Below is a small trained network, with its code and all its weights. Each question gives an input and a target symbol and asks what happens when units are switched off, that is, made to give their printed mean instead of their output.

import numpy as np


def w(rows, s, z=0):
    codes = np.array(rows[::2]) - 128.0
    scale = np.full(codes.shape[1], s)
    scale[-1] = z or s
    return codes * scale


def f(y):
    return np.maximum(y, 0)


def softmax(a):
    e = np.exp(a - a.max(-1, keepdims=True))
    return e / e.sum(-1, keepdims=True)


def log_softmax(a):
    a = a - a.max(-1, keepdims=True)
    return a - np.log(np.exp(a).sum(-1, keepdims=True))


def net(x, mask):
    ids = ['αβγηθλμπστφψω'.index(c) for c in x.split()]
    T = len(ids)
    res = E[ids] + P[:T]
    r = res
    for j in range(3):
        rows = slice(4 * j, 4 * j + 4)
        q, k, v = (r @ M[0][rows].T for M in (Q, K, V))
        z = softmax(np.where(np.tri(T) > 0, q @ k.T / 4**0.5, -1e9)) @ v
        o = O[0][rows]
        res = res + np.where(mask[j], z, o[:, -1]) @ o[:, :-1]
    y = f(res @ A[0][:, :-1].T + A[0][:, -1])
    res = res + np.where(mask[3:15], y, B[0][:, -1]) @ B[0][:, :-1]
    return log_softmax(res[-1] @ U[:, :-1].T + U[:, -1])


Q, K, V, O, A, B = {}, {}, {}, {}, {}, {}
E = w([
[59,188,156,89,145,152,155,150,87,87,100],'α',
[172,149,252,179,161,171,150,91,81,146,198],'β',
[137,142,110,110,164,80,188,158,134,119,173],'γ',
[158,76,244,63,122,150,142,110,133,94,122],'η',
[132,123,153,188,182,89,78,109,48,108,167],'θ',
[103,118,123,177,188,174,137,61,255,138,144],'λ',
[129,204,105,101,168,96,71,178,119,102,113],'μ',
[148,108,175,63,203,94,161,94,45,131,119],'π',
[201,171,131,162,176,85,139,97,134,89,122],'σ',
[218,72,183,130,131,103,79,111,133,149,179],'τ',
[151,180,197,62,204,136,58,152,54,61,79],'φ',
[138,137,169,119,163,140,110,179,90,67,192],'ψ',
[173,163,183,48,106,167,151,165,147,150,154],'ω',
],0.014)
P = w([
[30,100,70,198,137,217,102,101,252,198,96],'0',
[210,182,179,44,212,147,126,145,124,14,147],'1',
[169,180,168,69,231,174,102,159,131,42,155],'2',
[172,152,157,59,233,153,123,151,131,44,161],'3',
[205,165,177,49,194,159,130,140,104,8,140],'4',
[209,151,134,37,196,135,142,141,91,2,146],'5',
[215,150,131,37,182,135,149,110,70,10,136],'6',
[219,157,138,17,180,131,132,96,50,7,114],'7',
[212,141,127,13,174,90,198,72,38,13,111],'8',
[208,113,64,2,200,61,193,18,16,9,52],'9',
],0.0053)
Q[0] = w([
[170,159,132,69,149,104,122,158,35,99,143],'H1',
[107,98,132,104,99,152,102,93,160,132,126],'H1',
[123,107,136,94,193,143,129,81,188,96,149],'H1',
[155,135,163,55,185,107,117,117,98,45,130],'H1',
[177,134,158,102,185,124,138,110,143,44,167],'H2',
[115,140,172,112,142,141,170,108,114,82,147],'H2',
[130,141,122,138,138,105,134,137,127,100,141],'H2',
[77,89,52,177,2,117,92,169,114,213,111],'H2',
[96,99,79,165,71,120,120,147,124,175,122],'H3',
[163,141,152,86,223,150,143,93,115,37,114],'H3',
[102,84,152,155,85,121,114,151,124,210,112],'H3',
[185,136,144,100,182,139,164,112,141,98,106],'H3',
],0.012)
K[0] = w([
[90,99,107,155,229,227,120,85,190,124,103],'H1',
[129,131,138,116,96,78,136,148,124,122,110],'H1',
[64,87,123,142,51,85,79,166,96,251,49],'H1',
[56,49,86,152,161,178,116,89,194,234,76],'H1',
[54,123,71,169,205,171,95,67,224,187,71],'H2',
[97,122,92,160,167,133,114,131,164,158,103],'H2',
[139,145,114,115,144,180,121,147,151,164,116],'H2',
[204,161,153,78,77,63,167,194,2,70,148],'H2',
[177,167,166,72,141,70,104,117,67,68,154],'H3',
[46,115,85,174,193,219,73,76,233,170,99],'H3',
[143,148,152,59,107,64,143,129,48,102,180],'H3',
[55,129,122,145,104,221,101,113,177,186,113],'H3',
],0.0087)
V[0] = w([
[135,69,108,131,95,92,59,127,187,96,99],'H1',
[132,160,130,201,155,127,117,188,90,95,186],'H1',
[157,158,191,140,106,193,201,181,134,65,199],'H1',
[181,112,116,109,154,84,133,117,83,228,150],'H1',
[42,68,125,136,127,147,167,137,95,132,248],'H2',
[81,166,204,104,94,182,80,131,90,164,63],'H2',
[139,167,99,79,199,91,200,194,126,161,121],'H2',
[35,108,90,132,129,97,150,137,94,123,134],'H2',
[122,189,62,109,75,121,129,197,182,131,144],'H3',
[86,192,104,206,121,103,203,41,125,117,71],'H3',
[120,136,130,121,209,74,43,143,77,26,115],'H3',
[136,97,163,57,145,137,200,130,146,49,112],'H3',
],0.011)
O[0] = w([
[226,118,126,147,227,128,205,131,102,115,121,66],'H1',
[173,91,87,40,78,176,27,106,206,127,61,117],'H1',
[119,43,109,60,85,123,78,165,119,71,162,167],'H1',
[76,163,115,149,133,179,102,139,78,234,97,1],'H1',
[129,75,101,77,84,58,122,84,110,149,81,168],'H2',
[97,162,139,194,48,162,153,43,90,50,165,173],'H2',
[118,200,155,78,121,100,101,140,131,193,172,127],'H2',
[108,173,103,103,148,55,134,44,126,132,59,101],'H2',
[113,115,72,46,226,135,72,99,121,128,240,42],'H3',
[2,121,191,159,180,115,106,110,201,110,69,197],'H3',
[227,220,129,105,94,121,143,115,207,129,92,127],'H3',
[157,156,159,96,122,45,137,194,92,82,161,172],'H3',
],0.0096,0.0041)
A[0] = w([
[98,1,121,150,132,100,120,104,139,108,107,68],'N1',
[113,103,123,102,95,95,137,109,213,74,157,89],'N2',
[158,194,55,98,205,137,80,59,177,152,189,39],'N3',
[81,110,121,92,162,70,20,66,119,238,150,3],'N4',
[126,162,135,121,117,84,90,173,58,95,104,53],'N5',
[140,148,158,112,158,150,116,134,105,143,26,58],'N6',
[84,182,157,174,148,105,174,163,174,153,124,168],'N7',
[166,110,106,183,142,206,188,186,119,163,144,31],'N8',
[138,150,107,142,118,181,86,71,148,192,77,13],'N9',
[123,46,121,86,208,180,86,136,40,138,184,78],'N10',
[176,113,137,107,127,203,175,199,118,177,96,55],'N11',
[96,131,146,138,195,137,169,117,146,173,98,21],'N12',
],0.0076,0.003)
B[0] = w([
[105,255,170,117,113,200,158,185,94,112,109,219],'N1',
[108,139,116,180,201,139,51,85,57,161,138,229],'N2',
[56,53,206,105,139,201,201,133,4,191,113,179],'N3',
[148,224,92,60,121,126,191,176,128,37,58,178],'N4',
[135,73,150,145,88,142,174,73,161,197,158,209],'N5',
[96,56,52,198,126,118,156,131,168,187,211,189],'N6',
[207,57,152,93,109,142,33,131,108,205,183,203],'N7',
[97,154,64,104,180,52,56,104,81,104,75,158],'N8',
[93,62,154,67,123,101,213,101,159,54,160,154],'N9',
[90,182,50,152,70,127,159,149,227,168,118,255],'N10',
[66,128,58,237,180,84,88,102,111,132,127,161],'N11',
[201,160,134,146,46,134,54,185,153,44,153,176],'N12',
],0.0063,0.0091)
U = w([
[76,195,153,115,174,71,66,31,140,76,181,111],'α',
[103,131,133,133,90,182,91,148,80,106,83,58],'β',
[131,210,137,68,168,88,161,172,139,130,86,140],'γ',
[141,108,173,147,154,76,187,188,94,61,131,137],'η',
[129,121,116,141,133,132,186,77,204,119,98,152],'θ',
[102,201,140,153,163,162,150,136,154,101,112,30],'λ',
[143,149,142,101,197,217,157,72,92,152,156,101],'μ',
[135,178,188,147,95,66,125,112,116,229,134,181],'π',
[153,119,195,155,224,131,83,215,211,101,152,254],'σ',
[138,172,63,165,172,141,102,117,83,137,97,130],'τ',
[200,255,119,137,125,170,127,108,149,87,133,60],'φ',
[207,101,81,64,109,152,51,96,87,119,143,148],'ψ',
[111,159,74,122,112,153,138,121,160,126,237,89],'ω',
],0.0042,0.0036)

Each question gives the input, a string of symbols that net reads in full, and the target symbol t.
The units are the heads (4 rows each of Q, K, V and O) and the neurons (one row each of A and B). Each row of codes is followed by its name. A weight is (code - 128) times the scale printed after its matrix; where a second scale follows, it is the last column's (O, A, B and U).
mask holds one flag per unit, heads first, then neurons. A switched-off unit (its flag False) gives its mean, the last column of its rows in O or B, instead of its output. The means were averaged over made-up inputs and are rounded, as every weight is.
A unit's drop is (log p(t) with every unit on - log p(t) with that unit switched off) / (log p(t) with every unit on - log p(t) with every unit switched off).
The circuit of an input: a set's keep is (log p(t) with only the set's units on - log p(t) with every unit switched off) / (log p(t) with every unit on - log p(t) with every unit switched off). Starting from the 12 units with the biggest drops (on a tie, the unit counted first), units are removed one at a time, each time the one whose removal leaves the highest keep (on an exact tie, the one counted first), for as long as the keep stays at least 0.8.
circuit, biggest first: the units of the circuit, biggest drop first
most important unit: the unit with the biggest drop
top k neurons: the k neurons with the biggest drops, biggest first
heads that matter: for each layer, one digit per head in row order, 1 if its drop is at least 0.15 and else 0, layers parted by /
input φ ω π σ β τ π, target φ: heads that matter	011
input θ η σ α θ π θ β α μ, target θ: circuit, biggest first	[H3, H1, N9, N6]
input η π γ σ, target η: circuit, biggest first	[H3, H1]
input π η π π ψ α, target π: most important unit	H1
input ω ψ τ ψ, target ω: circuit, biggest first	[H3, N10]
input ω ω π α ω θ μ π φ, target ω: heads that matter	001
input ω γ σ λ ω η, target σ: heads that matter	010
input ψ π θ γ φ π α θ γ, target ψ: heads that matter	101
input θ ω φ τ π α μ λ, target σ: circuit, biggest first	[H2, H3]
input τ γ β σ ψ α α θ, target τ: heads that matter	111
input π θ η σ γ τ π θ μ, target π: heads that matter	101
input λ ω α, target σ: circuit, biggest first	[H1, H3, N12, H2]
input μ θ π σ γ θ σ π π ω, target μ: circuit, biggest first	[H3, N3, H1]
input η β α α μ π, target η: heads that matter	101
input π θ μ π π ω τ, target π: most important unit	H1
input α γ μ η η, target α: circuit, biggest first	[H2, H3, H1]
input λ β λ, target λ: top 4 neurons	[N1, N4, N10, N7]
input ψ ψ θ θ η ω π π, target ψ: circuit, biggest first	[H3, H1]
input γ η ω μ π τ, target γ: circuit, biggest first	[H2, N4, H3]
input ω ψ ω, target ω: top neuron	[N10]
input τ π ψ ψ ψ, target τ: circuit, biggest first	[H1, H3, N8, N11]
input θ π π, target θ: circuit, biggest first	[H3, H1, N9, H2]
input τ α ψ π η ω, target τ: circuit, biggest first	[H1, H3, N11, N8]
input π ω π φ θ γ, target π: circuit, biggest first	[H1, H3, N7]
input σ θ π σ, target σ: heads that matter	011
input σ λ η μ α π η η θ φ, target σ: heads that matter	010
input σ β π λ π τ ω α θ, target σ: heads that matter	010
input α σ π γ π θ σ ω γ, target α: most important unit	H2
